Below are the code and all the weights of a small trained network. Each question names an input and a class and asks about switching units off, where a switched-off unit gives its printed mean instead of its output.

import numpy as np


def w(rows, s, z=0):
    codes = np.array(rows[::2]) - 128.0
    scale = np.full(codes.shape[1], s)
    scale[-1] = z or s
    return codes * scale


def f(y):
    return y / 2 * (1 + np.tanh(0.7978845608 * (y + 0.044715 * y**3)))


def log_softmax(a):
    a = a - a.max(-1, keepdims=True)
    return a - np.log(np.exp(a).sum(-1, keepdims=True))


def net(x, mask):
    res = np.array(x, float).reshape(1, 3) / 4 @ E
    y = f(res @ A[0][:, :-1].T + A[0][:, -1])
    res = res + np.where(mask, y, B[0][:, -1]) @ B[0][:, :-1]
    return log_softmax(res[-1] @ U[:, :-1].T + U[:, -1])


A, B = {}, {}
E = w([
[100,174,226,107,131,44,106,45,119,29,179],'x0',
[1,107,57,176,54,69,133,193,109,113,214],'x1',
[132,135,82,5,112,116,81,150,245,142,196],'x2',
],0.0079)
A[0] = w([
[126,117,50,67,121,134,129,180,156,154,152,254],'n1',
[147,121,109,87,145,146,131,128,144,145,117,165],'n2',
[125,133,62,91,136,145,130,168,137,140,135,127],'n3',
[160,127,148,129,123,155,132,107,119,140,63,183],'n4',
[123,119,99,192,113,135,132,167,107,141,98,215],'n5',
[162,136,222,82,156,127,137,73,119,110,88,167],'n6',
[63,121,101,176,126,109,135,137,109,115,190,232],'n7',
[107,134,148,22,115,93,129,105,161,94,246,174],'n8',
[129,114,65,95,125,145,123,178,149,151,137,135],'n9',
],0.013,0.0025)
B[0] = w([
[195,174,62,40,59,166,130,110,121,100,90,235],'n1',
[153,140,127,124,68,104,134,135,138,108,123,164],'n2',
[158,114,57,135,98,111,139,123,172,158,120,187],'n3',
[137,129,133,86,182,151,123,83,128,111,42,187],'n4',
[91,140,55,162,174,133,133,141,68,96,98,199],'n5',
[180,128,242,152,80,138,93,88,163,125,45,210],'n6',
[146,155,157,171,13,148,117,166,99,115,176,232],'n7',
[81,143,191,3,164,128,112,123,121,133,252,249],'n8',
[154,102,37,132,93,84,141,133,180,162,135,203],'n9',
],0.014,0.013)
U = w([
[71,129,106,241,82,112,162,195,54,95,139,139],'0',
[59,91,72,176,254,138,196,147,65,127,79,106],'1',
[152,113,203,162,137,126,98,71,157,109,40,176],'2',
[72,149,175,34,132,101,86,128,137,114,237,143],'3',
[78,74,112,141,178,69,157,147,189,185,173,2],'4',
[174,142,16,86,63,127,153,151,165,149,111,118],'5',
],0.0066,0.0025)

Each question gives the input, the list of numbers given to net, and the class t.
The units are the neurons (one row each of A and B). Each row of codes is followed by its name. A weight is (code - 128) times the scale printed after its matrix; where a second scale follows, it is the last column's (A, B and U).
mask holds one flag per neuron, in row order. A switched-off neuron (its flag False) gives its mean, the last column of its row in B, instead of its output. The means were averaged over made-up inputs and are rounded, as every weight is.
A unit's drop is (log p(t) with every unit on - log p(t) with that unit switched off) / (log p(t) with every unit on - log p(t) with every unit switched off).
The circuit of an input: a set's keep is (log p(t) with only the set's units on - log p(t) with every unit switched off) / (log p(t) with every unit on - log p(t) with every unit switched off). Starting from all 9 units, units are removed one at a time, each time the one whose removal leaves the highest keep (on an exact tie, the one counted first), for as long as the keep stays at least 0.8.
circuit, biggest first: the units of the circuit, biggest drop first
k most important neurons: the k neurons with the biggest drops, biggest first
drop when u is switched off: that unit's drop, to one decimal
input [7,6,-5], class 0: circuit, biggest first => [n7]
input [-5,-7,2], class 2: circuit, biggest first => [n6 n4]
input [3,1,-4], class 0: 4 most important neurons => [n8 n4 n1 n6]
input [0,7,0], class 0: circuit, biggest first => [n7 n4]
input [-2,-8,6], class 2: 2 most important neurons => [n6 n4]
input [0,0,6], class 3: 2 most important neurons => [n8 n5]
input [-7,6,-5], class 0: 2 most important neurons => [n5 n7]
input [5,0,-2], class 2: 2 most important neurons => [n6 n8]
input [-5,-8,-7], class 2: drop when n6 is switched off => 0.1
input [-2,0,-3], class 1: drop when n6 is switched off => 0.1
input [0,-1,-4], class 2: drop when n8 is switched off => 0.2
